In the rows, zero is written as 128.
Each row is followed by its class number.
[110 155 153  89 137 159 109 123 127 148  98 146 119 118 142 127 122 115
 194 134 127  94 104 188 155  69 138 136 148 141 133 108 128 155  77 137
 158 110 134 128  88 177 143 121 104 178 116 163  78 144 109]  6
[114 153 149  88 160 153 103 114 125 150 108 165 127 112 149 128 132 118
 191 149 119 102 115 204 137  53 166 129 140 157 134 123 142 159  79 128
 172 116 139 116  84 181 127 141 124 177 116 130  78 149 109]  4
[186  99 103 137 112 147 114 136 103 146 114  85 147 141 144 145 163 128
 203 142 140 121  84 146 161 148  67 122 137 102 148 142 165 134  74 145
 102 159  96  49 143 172  83 120 157 115 118  73  99  75  96]  3
[ 87 130 146  98 160 141 142 131 140 151 103 152 121 151 135 124 122 109
 184 158 148 121 112 190 158 111 129 122 143 148 106 123 128 121  75 135
 151 118 113 131  63 181 148 153 120 154 100 108 103 153 104]  3
[170 131  98 169 104 121  66 151 105 149 140  72 127 110 148 183  95  88
 187 137 117 117 106 144 102  82  80 115 135  83 137 159 120 147  51 148
  97  40 155 154 146  95 113 109 153 130 104 148 108 116  90]  6
[155  91  78 153  81  98 139 114 128 105 166 152 150  93 111 147 138 118
 123  72 180 164 152  97 108 131 143 106 143 123 149 166 148 180 100 169
  80 163 147 104  90 118 100  53 121 152  88  96 101  73 103]  2
[157 148  93 151 123 116  62 154 107 150 142  90 120 123 157 175  95  92
 209 138 115 121 110 141 102 100  88 109 135  75 123 126 116 165  50 138
 130  74 141 156 160 108 108 137 155 132 106 142  94 114  91]  6
[112 160 149  83 149 162 108 126 121 144  84 146 128 112 146 132 146 109
 196 132 135  98 109 183 158  78 156 119 135 148 127 127 134 146  95 123
 164 127 126 129  92 178 142 139 114 174 123 153  90 148  96]  1
[149 120 130 136 107 119 107 130  77 113 168 131 225 141 149 149 132 161
 154 181 146 138 118 129 130 176  45  76 147 148 138 102 214 138  78 158
 125 109 110  96 151 134 101  94 148 157 127  74 118 108 149]  7
[163  81 142 124  97  92 139 120 133 126 161 107 169 112 127 141 109 112
 132 108 195 126 112 123 133 156 106  92 144 119 149 171 171 125  72 160
 128 130 131 102  89 147 142 102 146 192  90  95  98  98  80]  3
[148 125 126 172 107 116  80 175 133 153 128  77 131 135 147 164 136 108
 190 160 107 127 131 134 105 105  96 104 122  96 121 151 128 150  63 132
 109  57 133 165 132 143  98 144 168 113 108 125 112 138  62]  3
[160  81 146 120 102  97 137 126 129 119 163 109 170 122 130 140 102 110
 125 109 187 125 117 115 137 151  99  91 145 122 141 168 175 125  86 161
 120 127 129 101  88 139 141 107 146 192  96 100 100  96  82]  3
[156  79 144 119 100  97 128 119 121 129 165 103 166 122 138 142 107 107
 137 107 189 126 103 124 134 149 103 102 149 117 146 171 167 126  74 165
 120 128 136 101  81 140 151  98 144 198  85  93  92  99  81]  3
[148 123  95 163  92 114 104 164 124 165 111  87 125 138 124 168  54  89
 182 141 105 129 133 130 105 113  55 122 123 103 131 137 123 145  37 135
 108  66 134 143 133 119 109 150 141 116 105 139 125 143 102]  6
[161  82 129 151  90  81 125 116 146 124 157 114 167 113 130 146  91 116
 131  94 173 133 129 106 129 135  94 116 145 120 150 171 160 145  82 163
 106 147 142 110  87 142 144 110 144 170  93 100 102 104  89]  2
[113 142 165 101 166 180 113 101 120 141  89 173 119 126 144 119 163 104
 180 133 118  88  88 189 140  72 170 137 153 124 135 120 170 158  95 136
 161 147 104 134 101 157 147 150 123 166 119 136  69 133  92]  5
[166 133 132 114 120 111  96 145  72 138 150  99 201 159 185 153 118 154
 183 148 138 130  98 135 133 170  48  76 130 148 139 129 190 105  89 135
 131 100 100 104 166 113 136 108 162 155 113  87 106 132 137]  1
[140 115 129 146 102  99 121 152  89 146 149 122 176 164 134 125  82 157
 138 177 158 154  95 133 131 168  14  93 131 143 140 119 177 131 101 173
 135  79 117  76 174 127 128  72 120 139 122 104 123 125 173]  6
[101 156 146  79 167 161 110 109 136 132  97 159 134 113 142 122 150 101
 193 135 111  85 122 193 158  81 164 136 147 136 122 118 127 156  75 140
 154 123 132 139  62 179 140 137 100 177 119 147  91 139 113]  7
[174 121  83 140 110 163 100 137 106 127  97 110 140 128 165 150 175 126
 149 145 135 121  88 136 132 112  90 121 141 100 161 134 226 169 101 149
 102 179  80  71 163 169  99 116 173 140 123  97  55  71 118]  5
[123 145 170 110 164 169 121 118 130 160  90 160 143 119 140 132 119 111
 210 136 117  90 117 198 145  84 148 148 143 136 145 134 162 116  88 126
 162 132 114 117  83 184 145 178 135 175 133 132 110 168  89]  5
[184 118  93 118 111 121 107 147 147 152  90  89 127 132 148 134 182 138
 178 143 158 131  91 130 147 116  85 108 125 113 143 123 167 159  78 145
 113 165 110  69 126 192  97 106 159 118 106  81  98  81  96]  3
[101 152 141 100 159 135 125 118 117 155  89 143 131 137 147 135 131 107
 180 140 148 115 109 182 155  98 161 119 129 150 117 133 131 121  90 126
 154 142  99 145  72 167 169 140 126 166  99 112 107 156  92]  1
[157 127 132 117 123 116 106 134  91 127 169 109 218 151 174 146 110 155
 182 160 129 119 119 144 134 174  46  92 139 142 131 114 196 117  70 154
 128  93 109 103 138 123 129 107 156 160 109  84 113 121 156]  7
[180 150  59 138 112 117  99 130 146 151  95  95 137 121 136 122 138 132
 163 139 141 121 101 142 153 102 104 118 103  97 150 150 148 168  93 166
 167 156 121  75 154 172 116  92 153 113  89 115  92 102 125]  6
[160 133  87 160 107 120  67 153 101 145 135  81 125 106 144 180 103  86
 180 127 124 126 105 138 100  82  95 109 129  84 143 162 123 155  55 142
  94  42 149 160 146  87 103 101 146 125 101 144 108 113  89]  6
[140 137 113  76 130 125  80 106 107 134 170 132 177 111 129 143 155 114
 127  93 184 143 107 110 103  96 121 117 136  91 155 151 149 160  82 159
 132 164 112 108  86 119 114 113 125 181  90  94  79 105  83]  0
[130 137 113  89 136 117 100  96 128 125 180 136 182  99 128 142 152 118
 131  93 186 127 108 124 106 125 130 113 146  73 156 156 159 169  59 177
 124 153 121 113  73 126 120 104 128 176  77  90  77  89  96]  7
[106 149 161  76 158 167 126 132 112 137 106 153 125 119 146 125 161 116
 191 142 127 105 109 187 159  81 147 112 150 140 116 127 129 140  84 127
 155  96 128 129  75 183 130 134 117 186 118 142  77 143  91]  3
[162 101 134 117 105  80 111 109 145 126 156 141 151 110 125 151 132 115
 115 101 180 145 125 120  95 127 152 103 152 136 175 140 188 160  75 166
  98 142 120 104 106 144 143  85 134 181 116  77  90  89 114]  4
[124 134 164 121 159 159 115 121 131 163  88 159 134 126 136 130 120 109
 212 139 112  92 118 202 141  89 143 147 144 138 150 145 169 118  82 127
 154 127 118 113  95 191 140 179 141 165 128 129 102 166  88]  5
[189 109  86 143 107 152 102 124  96 145  93  86 143 129 148 156 174 117
 197 124 147 109  80 135 151 144  93 121 128 103 164 146 169 160  85 138
 107 172  91  59 155 165  79 116 147 112 120  92 110  81  96]  1
[153 117 137 146 122  82 110 145  85 142 163 140 176 163 153 134  94 174
 137 187 143 165  99 144 110 148  23  85 132 149 134 134 199 135 106 160
 141  85 115  74 178 137 115  98 149 142 128  71 102 128 175]  4
[116 151 157  89 156 154 105 114 125 151 108 166 133 111 144 130 132 122
 195 142 113 104 115 199 138  54 151 138 145 150 131 125 150 162  74 129
 169 113 133 127  80 188 128 148 124 183 121 129  74 150 114]  4
[158 114 122 181 106 107  60 169 121 154 123  91 133 134 154 171 146 104
 181 134  95 119 111 130  90 102 126 133 118  96 137 147 168 163  79 123
  93  82 114 174 140 133  94 153 167 103 113 128 122 132  81]  5
[125 147 154  71 157 156  94 129 117 142  90 158 136 118 136 127 163 111
 181 143 115 108 125 178 158  50 140 132 142 149 116 118 142 147  97 122
 149 127 111 128  72 186 138 138 111 184 126 144  75 148  89]  0
[194 136  81 123 105 111 105 126 157 140  91  99 140 118 133 127 192 141
 173 139 159 130 105 124 144 109  93 119 123 100 139 121 164 188  84 163
 113 179 119  73 115 203 105  96 154 118 112  94 108  75 120]  7
[163 112 124 186 105 108  65 169 132 160 122  85 131 130 152 171 141 108
 182 147  99 117 116 129  89  98 120 130 119  95 139 146 163 156  70 127
  96  78 114 172 143 133  97 151 164 103 116 131 120 136  78]  5
[130 138 109  93 129 125  96  88 124 126 184 139 181  94 126 141 166 114
 138  90 191 130 108 126 100 134 144 117 148  75 161 146 153 178  56 182
 125 163 128 113  74 128 122  98 120 176  77  89  82  86 102]  7
[133 100 131 160 105  94 126 149 106 139 158 132 179 161 138 128  93 163
 134 174 151 162 102 128 135 160  12  98 143 146 130 137 177 129 114 167
 120  91 127  71 162 140 125  93 133 132 119  90 111 126 158]  2
[159 116 100 154 113 125  85 153 107 136 141  78 126 112 152 181 120  83
 175 126 123 124  99 133 104 101  93  98 134  81 116 179 119 150  57 135
  87  39 150 167 129 101 101 130 157 136  93 130  99 118  77]  3
[134 132 109  78 129 124  92 103 104 131 171 135 167 117 129 145 161 112
 115  96 184 142 103 109 102  98 117 115 140  87 150 148 154 161  80 158
 134 168 108 104  84 119 113 117 128 178  82  94  72 101  81]  0
[169 130 109 136 135 116  76 159 108 143 139  92 133 118 163 171 119  92
 210 139 115 131 117 148 115 129  73  97 141  77 103 148 116 144  54 130
 124  72 142 162 149 121 111 156 168 144 113 114  82 121  81]  3
[156  90  85 118  92 119 142 122  99 107 162 145 155 100 112 149 162 110
 122  81 192 163 136 110 113 145 138  91 145 123 144 167 165 164  86 161
  88 128 129 108  73 114  94  55 124 163  79  88 103  78  99]  3
[166  97 127 120 103  83  99 108 125 129 156 148 139 113 130 151 150 107
 108 107 169 145 130 127  95 139 152 102 161 143 173 124 195 168  76 170
  94 141 120  95 113 146 145  76 129 171 114  71  86  81 125]  4
[179 117  78 130 103 158  99 128 116 126  92  92 141 143 150 145 170 121
 147 154 125 124 106 120 148  98  70 120 138 109 152 129 199 165 103 148
  98 184  84  55 159 178 105 110 167 147 122  97  57  74 106]  0
[ 99 153 159  97 161 192 129  79 139 128 103 162 141 116 129 113 153 108
 194 142 119  77 118 187 154  84 169 137 154 122 131 120 149 161  71 153
 160 148 127 129  82 166 149 137 122 184 107 132  73 123  95]  7
[164  74 131 154  90  89 121 118 154 119 159 107 176 116 135 148  83 114
 127 102 170 126 124 107 135 137  99 116 144 121 154 173 167 136  82 168
 101 150 142 100  89 136 149 105 146 173  97  99  98  96  86]  2
[175 112 126 126 127  98  92 159  70 138 153 115 208 151 186 153 122 153
 175 146 122 129 109 148 122 155  51  96 127 152 141 128 224 102  80 135
 127 103  89 114 155 108 121 118 165 143 111  83 113 127 147]  5
[127 121 107 120 118 122 103 106 135 130 181 141 166 102 129 150 146 118
 130  90 184 146 101 108 106 107 126 119 151  84 160 160 142 165  72 169
 113 168 134 108  78 119 115 108 126 162  76  84  72  90  80]  2
[170 148 101 142 123 112  65 149  98 148 124  90 127 122 162 181 126  92
 214 126 119 129 101 133 105 114  90  97 133  79 113 146 127 158  74 120
 128  93 131 156 171 116 113 159 169 141 111 129  93 122  83]  1
[164 132  97 157  95 124 105 150 119 159  93  83 132 135 136 178  87  93
 194 131 104 121 124 125 106 109  64 117 122 103 121 159 136 138  58 117
 123  85 124 147 136 121 120 168 159 124 100 134 121 151  83]  1
[109 142 163 136 149 154 123 115 157 154 103 155 153 126 128 129  95 120
 213 140 110 103 132 186 157  80 123 145 146 138 134 142 120 128  80 141
 150 133 147 105  85 192 136 165 131 169 129 124 103 163  80]  2
[151 104 139 157 115  84 110 143  80 144 162 137 180 169 144 138  96 167
 131 188 143 162  93 150 109 160  27  95 134 149 134 134 203 136  97 165
 129  85 113  67 167 142 114  95 146 135 125  66 113 124 170]  4
[171 116 129 108 118 108  99 145  82 138 150 106 201 174 172 147 112 152
 175 164 115 132 118 129 130 146  25  95 133 156 124 112 193 103  83 134
 129 108  94  95 155 113 124 114 157 158 115  82 102 134 140]  0
[168 131  92 152 126 122  67 131 111 132 145  82 144  90 145 177 130  91
 178 121 117 113 116 140 103  95 102 112 133  70 132 178 133 165  53 148
  78  43 149 171 126 104 106 118 159 128  97 131 105 109  93]  7
[159 116  86 174 110 113  76 147 133 135 144  82 130 103 157 184 102  92
 170 120 108 122 106 129 109  73  89 114 138  86 125 180 115 156  68 140
  76  52 162 164 134  96 109 120 155 120  97 139  90 117  82]  2
[162 135  90 164 105 127  70 149 112 140 138  85 117 111 144 183  93  87
 178 129 121 123 103 133  99  82  95 105 133  82 141 155 123 162  58 145
  86  42 155 155 146  90 102 108 148 121 103 148 107 114  93]  6
[166 131 102 139 135 118  75 152 104 140 141  89 132 117 166 176 121  92
 208 133 114 127 107 147 118 115  75  95 141  79 107 143 124 148  56 130
 128  76 144 157 152 118 109 153 168 137 104 119  86 115  82]  3
[113 153 150  68 149 169 102 115 115 140  91 157 131 122 136 124 155 107
 189 140 113 100 121 173 152  52 140 139 142 149 119 115 135 148  87 121
 160 144 120 129  73 180 137 149 110 186 121 148  77 150  94]  0
[194 140  60 148 117 119 107 119 149 154 104 101 145 128 146 138 138 143
 168 158 122 121 103 149 129  96 109 122  99 104 148 162 172 162  69 153
 166 157 108  79 148 174 108 128 173 106  85  80  85 107 128]  4
[160 122 132 131 129 122 115 141 118 138 156 130 203 150 141 125 109 164
 170 178 142 146 142 144 127 170  51  89 137 153 140 101 192 115 106 144
 146  71 117  90 147 131 139 107 149 139 120  97 140 139 147]  7
[147  87 126 132  93  95 115 106 162 128 149 138 154 109 116 142 142 113
 112  86 170 141 124 108 123 137 126 119 164 128 171 145 176 158  78 175
  85 153 132 102  94 147 153  78 120 162  98  84  84  89 106]  2
[153 107 127 140 105 100 119 151 111 133 164 108 210 162 173 147  97 159
 179 153 128 139 118 128 138 159  28  92 140 155 132 127 184 108  84 142
 120 100 116 101 151 120 129 112 164 148 106  82  99 134 139]  2
[192 138  80 121 107 110  96 123 152 138  91  98 138 122 137 131 195 136
 175 132 148 121 107 131 141 116  98 123 126 100 143 124 165 185  79 165
 109 179 116  69 124 201 104  98 155 114 111  91 103  73 122]  7
[164 121 128 138 127 107 115 142 104 153 166 131 190 162 155 134  86 173
 168 182 145 163 116 148 106 135  66  91 126 161 140 117 183 120 112 137
 153  64 110  84 160 113 127 106 157 140 115  81 124 151 150]  4
[160 113  78 154  93 152 113 129 141 120 100 102 148 132 154 142 162 130
 148 138 123 125 106 122 151 111  60 120 146 107 156 142 186 177  93 160
  94 185 119  65 152 183 102 106 167 137 116  92  49  77 111]  2
[190 152  62 147 106 118 104 140 143 156  92  84 143 119 141 127 134 134
 166 147 141 116 108 145 155 107  94 116  96 102 153 150 153 154  92 163
 157 154 107  74 158 177 128  96 157 112  93 113  95 103 124]  6
[187 129  58 154 110 112  99 133 167 153 101  90 150 109 147 133 145 129
 166 132 130 125 100 137 160 101  90 124 108  99 140 164 145 161  89 159
 140 173 128  78 145 180 120 113 158 106  87  93  84  95 118]  2
[172 100  87 111  92 107 121 112  84 106 153 153 153 103 108 145 162 113
 117  85 174 166 152  95 102 115 139 105 142 127 145 153 172 169 102 151
  91 167 113 103  83 115 101  58 122 180 100  94 101  75  98]  0
[105 144 139 103 152 134 127 127 126 153  85 137 124 140 150 139 129 101
 181 144 144 106 117 184 158 114 170 123 131 155 112 123 129 117  92 124
 152 139 104 137  78 171 173 140 125 160 105 119 109 151  94]  1
[182 124 101 171 121 111  54 139 119 139 152  89 123 114 160 193 102  99
 175 135 107 122 104 143  85  66 109 111 130  93 133 169 140 167  59 138
  93  38 156 158 147 104  91 131 170 119 113 121 105 113  93]  4
[170 136  95 160 110 120  62 154 107 139 141  83 128 101 142 180 110  87
 171 140 134 124 113 139 104  90 105 100 133  86 139 156 126 153  66 145
  84  42 145 156 144  90 114 104 154 119 107 146 106 112  86]  6
[169 112 131 117 122 118 107 152 100 148 144 126 199 168 142 128 103 163
 163 180 135 160 142 127 121 141  37  94 128 164 128 108 192 103 119 121
 147  90  99  88 154 110 132 119 157 151 114  92 122 154 124]  0
[180 146  63 144 110 126  94 136 159 155  89  89 138 126 136 122 125 136
 173 155 138 118  97 139 155 106  90 122 103  95 156 146 161 161  86 161
 169 157 118  74 160 175 116 107 157 108  91 111  93 103 123]  6
[163  90 132 138  89  86 122 126 127 132 156 101 153 120 132 141  74 107
 128 118 186 123 119 113 130 139 109 102 137 123 164 150 163 130  71 169
 120 140 133 102  96 130 151  83 131 184  99 115 111  93  95]  6
[152 102  84 130  90  99 133 122 114 109 161 145 135 103 109 145 132 112
 119  77 189 155 143 104 106 132 147  93 140 119 162 151 159 173  86 168
  98 138 134 112  97 108  94  39 114 159  92 111 109  70 109]  6
[152 117  75 151  98 155 110 130 149 118  99 105 143 139 152 142 163 133
 148 141 130 129  98 116 150 109  71 120 147 103 159 140 187 179  95 159
  95 177 115  68 155 184  99 107 163 133 119  91  52  78 108]  2
[184  96  85 158 106 137 113 125 129 139 110  92 145 134 147 145 150 136
 193 133 137 121  95 128 160 128  62 131 139 105 158 137 159 162  83 153
  90 168 113  49 150 174  80 115 155  95 122  86 100  78 100]  2
[103 131 138 110 166 138 120 115 150 150 111 159 114 145 148 134 113 106
 163 166 134 110 122 201 134  94 179 130 138 161 125 120 135 127  74 130
 147 128 118 126  68 169 149 150 130 150 110  98 100 149 108]  4
[169  95 133 135  97  83 124 109 143 119 158 110 179 109 127 140 108 111
 127 111 174 120 125 113 131 154 107 103 140 112 156 155 181 144  71 177
 116 152 132 104  81 156 149  94 136 184 103  96 118  89 110]  7
[174 138  98 151 135 100  60 144 109 148 146 102 136 123 169 183 100 102
 204 138 103 130 119 157  87 104  93 112 131  86 116 150 135 167  50 130
 130  77 140 156 159 119  94 162 183 134 113  98  87 124 100]  4
[195 109  91 142 125 130  89 119 102 147 122  99 141 142 156 152 144 136
 191 150 132 121  84 155 138 127  86 128 132 106 164 141 172 154  69 150
 110 160 103  42 153 169  72 121 164 101 131  62  98  78 113]  4
[143 133 116 176  91 116  68 172 148 148 127  75 116 140 147 167 113 104
 180 163 110 117 130 116 101  94 118 115 121 102 135 121 122 164  71 136
 103  66 143 166 139 123 100 127 154 106 115 150 129 131  82]  6
[188 111  89 149 103 144 106 133 116 149  98  81 136 145 143 140 135 127
 192 151 137 105  91 140 148 146  79 130 128 104 166 122 158 145  68 156
 103 165 105  47 153 160  92 101 150 106 124  96 114  79 105]  6
[131 145 112  86 132 123  97  90 127 121 177 139 189  99 123 137 156 117
 131  87 191 132 102 122 104 122 124 113 147  70 158 155 158 182  60 185
 129 158 125 109  80 126 115 101 126 177  84  90  77  87 100]  7
[188 134  84 128  94 110 105 148 167 147  81  91 109 132 141 127 158 139
 171 148 174 131  91 115 140  93  88 101 120 119 159 102 159 181  96 156
 105 171 121  63 153 190 102  80 150 120 124 115  98  76 113]  6
[151 106  93 183  90 113 116 154 149 150 106  96 135 135 126 173  63 101
 189 130  88 134 143 116 115 102  45 131 130 108 122 155 129 149  48 129
  97  81 142 146 125 129 105 169 154 107 106 125 121 146  92]  2
